In the rows, zero is written as 128.
Each row is followed by its class number.
[166 142 136 134 126 130 148 117 138 121 100 123 126 111 106 119 135 132
 162 101 137 122 140  68 117 118 117 129 124 129 155 154 134 113 126 111
 119 141 133 123 130 141 129 136 145 133]
8
[ 95 130 111 129 154 153 143 125 156 135 149 107 126 132 143 137 160 183
 118 109 152 119 155 127 127 147 121 122 123 130 121 132 113 149 118 131
 122 137 109 120 129 114 148 135  92 145]
4
[155 202 117 116 155 124  96 142  94 128 168  74 128 120 172 112 157 152
 145 140 126 128 143  91 124 100 105 136 184  95 145 122 119  93 134  73
 110 129 163 119 124 143 101 132 161 119]
2
[150  85 101 121  89  72 137  88  78 218 124  74 157  71 171 143  65  36
 122  78  77 126  89 142  42 127  70 210 115 119 142 184  48 123 100  84
 126 187 173 101 100 119 135  90  85  65]
5
[ 85 142 102 122 148 140 123 117 144 126 119  98 112 133 134 131 150 155
 133 114 138 118 153 151 124 150 104 143 118 129 111 125 101 171 119 140
 138 137 116 124 116 108 128 127  91 157]
7
[140 111 109 143 127 131 109 128 117 131 154  99 112 119 101 165 108 130
 176 106 125 130 144 143 109 134 143 132 153 146 140 147 133 127 155 109
 104  99 126 139 119 129 117 129  84 120]
8
[105 140 147 129 125 117 108 103 133 197 118 157 105 131 146  75 117 124
 118 102 133 162 138 157 147 146 126 154 142 136 101  91 114 142 110 144
 159  90 147 146 139 141 131 148 158 136]
4
[130 117 115 132 132 129 121 133 123 146 130  88 112 133 119 159 107 134
 161  97 114 136 128 131 108 136 125 129 125 143 142 147 114 137 134 123
 104 116 118 144 149 127 123 144  83 116]
5
[125 127 104 128 153 149 112 119 122 136 157  99 123 114 134 163 117 138
 134 119 103 134 125 145 121 146 155 134 132 166 141 149 140 143 123 114
 114 126 139 141 115 125  81 123  89 125]
1
[142 122 152 130 114 110 125 152  96 103 143 154 154 133 123 154 122 126
 129 122 141 116 140 145 130 154 131 130 134 165 115 153 137 128 135 121
 124 137 130 131 120 127 113 130 135 154]
7
[114 161 126 124 192 144 149 161 181 127  66  77  94 119 139 137 169 222
 166 137 121 127 146  72 146 173 180  65 124 132 113 141 121 120 116 103
  82 108 111 154 146 120 129 154 106 162]
2
[116 115 142 128 116 113 104 125  99 148 154 152 127 126 132 124 134 119
 141  95 129 126 128 125 111 139 125 129 139 113 137 144 129 149 132 114
 134 119 134 120 143 130 124 141 133 122]
5
[120 111 146 130 102 103 116 121 109 160 141 148 119 121 108 127 135 114
 124  90 136 137 128 121 120 148 101 120 132 111 125 138 138 149 127 112
 131 119 144 121 135 130 127 137 141 143]
3
[147 132 130 133 152 117 107 146 114 145  74 133 105 127 125 135 148 120
 152 131 125 130 130 126 121 148 178 118 139 126 114 146 131 145 147 112
 139 129  98 131 138 120 135 126 114 149]
2
[179 139  75 126 151 164  96 138 105 144 160  79 121 108 165 188  86  96
 166 141 111 137 129 174 111 108 141 163 132 147 148 145 130 147 161  86
 102 119 187 182 104 150  97 128  73  82]
3
[152 167 142 145 126 157 149 116 128 136  93 114 134 123  88 131 127 128
 163 119 136 137 134  75 104 133  91 143 135 112 158 163 123 125 117  95
 113 139 149 129 135 129 128 151 143 110]
1
[135  94 141 112  95 115 131 149 124 122 149 163 140 121 152 136 110  96
 123 125 133 128 137 144 134 141 123 142 114 143 113 148 126 134 125 126
 124 137 138 134 110 122 129 109 127 139]
7
[116 132 104 113 138 135 109 137 124 133 131 125 128 127 135 147 117 126
 135 146 129 123 125 144 113 123 120 153 136 114 104 115 109  98 116 119
 131 110 140 144 112 127 121 120 139 107]
3
[137 114 148 122 109 123 140 151 106 110 133 119 140 133 104 163  97 143
 128 123 137 116 139 133 128 152  95 144 125 120 109 151 123 117  97 137
 113 124 136 139 104 127 107 138 125 132]
0
[121 142 140 138 159 128  84 134 118 160 173 142 113 128  98 144 118 112
 142 117 133 124 170 146 123 135 121 142 134 122 132 150 117 155 103 141
 150 136 140 130 114 140  90 141 134 138]
6
[143 149 139 134 141 138 134 130 125 113  96 109 143 118  88 123 132 131
 145 135 133 115 155  93 113 124  87 126 137 107 134 124 138 103 107 117
 123 122 159 143 127 124 132 149 137 144]
1
[125 132 147 149 143 143 190 132 137 110  67 104 138 136 119 139 129 130
 138 134 166 146 139  92 100 124 105 106 132 126 158 162 108  74 102 116
 116 138 150 117 151 125 128 156 121 121]
4
[139 157 139 134 126 143 159 124 141 126 105 123 137 107 104 120 143 145
 153 105 125 125 147  70 121 130 123 124 126 115 152 135 129 118 120  94
  99 126 142 124 140 134 139 138 131 127]
2
[121 120 105 116 140 136 114 138 133 140 138 105 138 121 123 137 113 127
 124 142 133 115 127 151 120 127 135 151 138 142 111 115 106 120 137 131
 122 116 136 142 114 120 123 125 121 118]
6
[ 96 151 113 114 152 162 126 135 143 153 152 113 131 118 137 139 152 146
 135 103 138 119 139 132 112 156 109 136 114 133 129 142  91 182 119 126
 109 137 129 133 145 105 155 154 105 127]
2
[111 134 106 119 168 144 107 145 126 126 147 109 129 128 147 152 117 150
 133 133 112 112 138 140 119 131 123 157 146 128  94 125 112 115 106 116
 129 110 127 130 112 110 123 121 129 128]
8
[ 68 140 122 132 145 137 143 117 118 126 116 111 146 140 138 131 154 144
 111 140 127 128 125 137 110 157 115 113 107 113 117 141 116 174 107 139
 118 114 144 137 146 110 156 162 103 153]
4
[127 121 158 136 130 105 109 121 105 142 135 154 120 129 124 119 143 120
 135 112 137 132 136 131 123 141 139 119 141 120 131 142 137 138 140 118
 138 119 137 133 132 141 134 138 152 130]
8
[117 127 105 114 152 141 113 143 127 117 162 124 134 125 121 133 129 145
 123 147 128 114 154 141 127 117 134 142 138 128 114 106 124 113 127 133
 123 103 137 143 121 128 125 112 128 114]
4
[140 139 135 137 125 124 148 136 139 118 100 124 133 116 122 130 149 113
 165  92 125 123 135  91 112 132 110 131 125 118 153 141 130 118 134 109
  90 127 139 126 142 138 158 146 122 140]
0
[137 122 153 131 129 112 114 132 110 164 152 141 113 119 127 135 133 132
 134  91 126 129 150 122 110 136 143 126 146 110 125 135 127 138 133 104
 131 123 135 131 138 126 114 129 124 126]
3
[132 120 132 105 107 128 127 153 124 125 161 156 140 119 151 140 125 110
 116 107 144 119 136 142 137 158 121 146 127 146 118 138 124 107 105 126
 108 131 146 136 122 135 135 127 129 134]
3
[118 126  92 114 158 151 143 130 155 139 111  98 118 129 145 138 145 155
 147  91 135 106 133 142 135 169 135 135 109 166 131 137 108 184 116 138
 118 146 113 125 103 137 115 127 106 126]
5
[106 132 103 113 137 150 121 134 143 144 136  96 133 116 149 117 131 138
 141 148 148 106 129 139 110 115 112 144 139 132 115 116  91 116 116 144
 122 104 137 135 127 125 137 122 108 120]
6
[ 97 139 108 127 159 147 140 116 140 132 132 100 125 132 132 137 148 172
 139 121 147 126 158 140 123 152 112 129 120 131 124 136 103 159 114 128
 125 138 125 126 120 115 142 140  95 130]
1
[ 90 133 125 163 123 126 137  81 146 160 104  93 125 139 101 113 144 160
 145 111 136 127 166 131 125 150 106 121 122  95 117 133 122 182 128 136
 137 143 113 115 109 109 151 149  79 163]
6
[130 145 151 147 126 129 187 128 109  69 118 101 133 102 105 142 118 109
 197  96 128 104 143  96  40 117  84 124 113 138 152 161 150 133 116 112
  96 113 182 140 121 141 133 137 108 161]
7
[107  47 150 148 100 102 106 125 116 119 203 170  66 136 115 111 102  86
 120 107 100 175  77 203 135 150 111 154 107 135 111 196 147 134 152 147
 115 107 112  77 192 117 160 133 116 160]
8
[125 115 117 131 156 146 126 135 120 149 147 108 128 131 127 155 105 136
 140 113 108 131 132 163 108 147 150 142 129 156 131 137 134 141 135 116
 114 122 131 142 136 123 108 132  80 126]
4
[ 93 127 117 136 153 146 147 114 137 134 136 105 129 124 142 134 155 172
 137 101 144 118 155 137 113 142 101 119 123 145 120 141 108 166 112 129
 121 142 121 111 134 104 141 136  97 139]
8
[131 148 114 140 159 127 101 127 129 119 133 123 157 107 114 145  75 147
 141 115 121  76 172 104 116  94 125 125 136 137 113 107 121 117 141 138
 146 124 152 160 110 108  97 142 143 125]
3
[127 117 150 160 127 133 147 107 138 172 151 114 126 140 140 178 144 136
 135 102 141 167 108 141  97 159 109  77 127 139 141 152 116 120 127  83
 113 154 135 111 134 127 154 152 128 119]
3
[129 110 113 132 151 137 121 128 125 147 138 102  96 112 132 157 110 116
 148 118 107 135 119 160 110 154 134 147 129 153 130 139 125 144 131 114
 108 123 139 135 119 126 106 122 100 111]
0
[137 157 141 126 115 125 130 122 128 111 102 162 149 118 104  99 124 101
 152 132 133 126 154 109 116 121 160 133 140 136 141  91 159  97 148 127
 115 108 139 141 131 144 148 124 137 145]
4
[162 145 138 120 113 135 188 127 200 129  54 117  57 111 129  74 167 112
 111  61 176 138 145  51  97 114  94  77 105 116 141  74  95  55  95  96
 121 170 122 121 152 126 150 129 159 185]
3
[125  95 143 143 128 121 103 137 124 150 125 136 120 132 135 165 120  98
 155 123 131 153 132 124 122 140 173  91 146 121 141 159 156 138 162 107
 124 103 129 143 113 127 114 139 115 134]
2
[116 128  93  91 165 152 121 171 152 144 120 108 144 128 170 160 102 121
 136 145 140 130 116 145 131 135 146 130 138 143 108 115 100 128 117 121
 121 102 145 145 106 115 141 132 120 118]
8
[125 121 107 120 146 126 117 143 129 138 127 101 127 117 140 144 124 133
 140 146 146 120 130 138 116 125 134 146 154 130 114 114 111  94 133 126
 128 106 128 143 101 129 130 127 132 113]
2
[130 137 140 128 114 120 130 127 139 138 115 133 141 124  99 122 137 122
 156 106 119 131  97  80 129 143 100 126 116 115 154 155 139 124 117 104
 121 136 133 119 154 133 139 161 133 161]
6
[119 135 110 130 134 151 124 138 128 131 135  98 149 119 132 144 122 141
 123 149 133 102 117 138 104 125 126 119 149 123 104  94 109 119 137 117
 108  89 151 155 116 111 143 139 127 117]
0
[ 84 127 110 128 139 139 141  93 136 143 160 127 112 145 133 113 122 181
 103  93 136 118 128 129 123 149  99 143 102 117 108 116 109 166 118 116
 153 149 106 102 134 109 153 137 123 128]
5
[134 107 129 130 136 116 155 152 108 146 119  73 178 110 185 194 109 168
 179 139 108 111 126 122 115 128 148 100 140 147 135 143 126 180 164 103
  90  97 148 151 105 127 139 115  63  93]
7
[120 116 110 141 148 141 126 124 129 149 171 112 126 126 121 148 105 135
 157 126 117 129 131 157 114 139 149 121 126 162 137 146 120 146 138 114
 108 109 140 145 141 120 122 148  87 122]
8
[145 155 138 139 129 135 148 111 134 127  97 106 128 121  97 124 134 126
 156 108 128 128 130  94 111 132 104 134 130 124 151 131 129 116 125 114
 113 127 149 134 137 138 141 145 131 123]
0
[106 104  77 108 138 124 136 130 145 130 145 104 129 127 145 148 121 101
 129 157 146 162 108 187 101 135 156 155 126 173 114  97 105  99 164 123
  97  89 145 164 114 133 169 135 120 113]
4
[136 131 112 124 142 176 115 124 131 149 190 107 116 139 119 189 107 155
 162  88 135 151 105 146 121 170 112 115 120 165 171 183 100 126 105  92
 112 152 120 102 143 130  93 159  95 113]
8
[139  94 150 108  75 102 143 158  99 107 184 183 150 107 144 128 104 129
 122 118 135  92 149 120 151 153 128 131 122 168 114 138 126 115 100 118
  99 125 142 156 106 138 101 105 153 120]
8
[132 111 151 113  98 127 140 142 120 109 136 149 154 124 148 132 112 120
 112 129 133 129 134 137 145 153 130 129 119 151 108 136 137 122 120 121
 103 127 150 129 115 131 134 120 135 144]
6
[135 130 144 135 134 126 111 114 108 168 148 143 119 124 135 127 145 109
 134 108 132 141 123 128 117 147 151 130 134 132 144 142 138 163 149 103
 136 118 135 131 141 138 138 147 131 133]
2
[158 120 112 131 134 108  92 145  94 173 131  96 109  98 166 155 102  74
 180 111  90 122 114 120  88 132 140 154 140 139 156 161 123 154 139 110
 102 118 139 158 122 134  99 135  90 127]
1
[109 143 155 139 118 132 117 116 114 154 141 142 136 136 106 126 126 123
 122 106 133 142 130 114 118 145 136 107 140 121 131 137 131 149 127 112
 128 108 151 130 141 128 130 151 142 132]
6
[118 110 148 114  89 110 141 136 121 132 149 142 170 122 138 143 112 101
 123  94 143 125 115 145 119 156 100 146 120 152 121 137 125 120 119 125
 116 125 140 135 111 131 152 143 127 161]
2
[147 159 134 138 124 126 144 124 121 139  84 115 131 120 114 129 129 125
 154 116 135 133 114  64 120 122 102 134 136  99 149 160 126 115 107 100
 137 129 145 127 124 145 129 144 150 121]
2
[135 134 169 145 119 121 129 106  82 155 161 128 129 118 128 133 115 155
 118  71 126 128 159  87 100 144 120 119 140 110 128 166 132 173 138  89
 131 117 162 115 132 119 119 142 136 128]
7
[ 74 129 121 126 149 144 133 122 140 134 131 114 129 136 150 137 139 152
 127 127 146 123 138 146 122 154 104 126 116 132 110 137  96 168 117 126
 127 135 132 118 122 111 137 136 117 135]
6
[143 138  82 101 131 144 110 139 112 116 125  92 120 127 197 160 137  97
 112 151 130 146  83 136 138 111 116 178 118 120 114 130 115 121 104 136
 134  83 145 154 109 158 162 136 133 131]
2
[149 146 143 136 119 134 145 118 132 125 101 121 129 118 103 129 139 124
 148 107 132 134 128  89 116 128 107 135 130 119 147 133 133 112 128 108
 110 121 147 134 137 140 142 143 141 125]
0
[129 135 113 121 151 130 107 132 122 113 120 119 125 116 153 130 125 143
 138 154 132 115 131 129 133 118 129 146 146 126 109 117 126 104 128 119
 136 108 138 136 112 129 122 123 145 128]
8
[105 154 118 133 129 129 143 124 149 146 129 114  96 124 117 129 155 177
 109  90 159 140 152 100 125 150 125  96 118 104 120 135  91 157 109 124
 121 142 114 127 118 130 143 134 126 137]
4
[118 146 136 147 159 139 151 135 144 119 118 149 156 120 110 135 129 124
 149  93 139 105 143 107 110 130 141 125 132 153 159 157 119 127 127 119
 132 146 142 127 137 131 115 142 128 128]
4
[153 153 140 126 113 142 154 113 134 139 106 118 131 114 126 119 141 127
 158 100 139 142 121  76 103 137 105 134 128 137 156 159 122 118 119  90
 108 134 154 138 135 140 135 140 145 117]
1
[103 128  97 151 120 123  96  90  87  66 157 134 124 148  78 130  66  79
 163 150 110 160 170 252 135 135 154 141 151 190 126 112 139 100 134 158
 127 110 176 150  90 132  60 130 120 101]
8
[176  98 142  98  91 112 102 181 134 139 167 183 130 125  91 149 127  62
 137 133 126 104 120  97 166 160 111 176 104 117 148 178 133 105 105 118
 110 122 131 168 132 161 116 137 153 143]
3
[ 96 126 117 125 119 136 134 112 135 115 141 131 131 123 147 143 140 147
 145 124 134 119 154 140 121 156 138 116 112 139 121 117 112 153 113 130
 117 129 118 135 116 115 151 132  96 130]
5
[110  96 110 138 133 129 135 127 128 124 148 141 116 137 143 129 151 158
 156 121 145 110 160 131 129 134  81 122 112  94 117 146 132 151 128 102
 138 148 128 123 130 113 154 134 102 126]
3
[130 149 167 138 141 124 107 121  91 161 110 123 128 140 108 146 148 162
 137 120 146 132 130 113 104 156 130 129 165 101 122 150 135 146 127 116
 149 134 111 112 129 128 124 141 146 110]
5
[141 145 164 122 127 147 163 129 129 130  50 124 144 120 117 141 136 133
 141 117 136 133 120  81 108 148 120 129 112 114 152 145 108 112 112 109
  99 130 144 129 145 148 146 146 153  96]
5
[ 95 132 106 123 151 142 138 118 140 133 139 111 128 133 121 143 152 166
 130 101 145 116 161 135 119 153 110 133 114 132 116 139 107 168 123 124
 123 143 127 127 129 105 134 142 101 134]
3
[127 111 109 117 132 133 113 138 125 146 131 109 117 122 132 172 102 113
 157 108 120 134 125 147 100 145 148 132 129 146 133 137 126 125 135 114
 111 116 130 149 125 121 106 133  81 129]
3
[111 144 117 103 141 134 146 104 131 140 138  85 134 120 122 124 168 180
 111 117 134 101 160 103 121 155 109 123 118 134 120 113  93 184 112 110
 122 152 109 107 117  95 118 114 116 150]
8
[137 144 137 144 150 174 117 121 121 127 159 112 141 128 110 144 105 183
 142 133 111 129 155 165 127 135 146 130 143 138 108 118 114 133 139 134
 104  95 145 135 152 116 149 151 118  82]
5
[139 104 159 129 141 103 116 133 111 143 113 162 110 125 148 106 153  97
 152  94 128 139 123 114 105 137 144 132 141 115 150 170 147 130 146 107
 142 144 133 118 144 135 123 135 147 131]
1
[ 89 146  89 111 147 144 132 134 143 130 152 109 113 128 119 137 152 155
 146  95 134 114 139 131 123 147  99 148 110 135 126 129 123 180  95 133
 121 133 114 140 126 121 132 139  86 157]
8
[143 159 133 135 123 131 128 103 121 132  96 128 127 123 103 127 139 123
 154 120 125 137 141  96 122 126 109 170 124 120 149 140 131 127 126 120
 134 128 138 141 136 143 136 142 133 119]
7
[125 123 165 130 150 148 140  89 144 147 112 122 153 113 138 142 135 145
 114  98 128 160 153 154 108 166 119 153 130 169 111 139 128 144 142 106
 127 162 125  73 131  89 132 127 123 167]
4
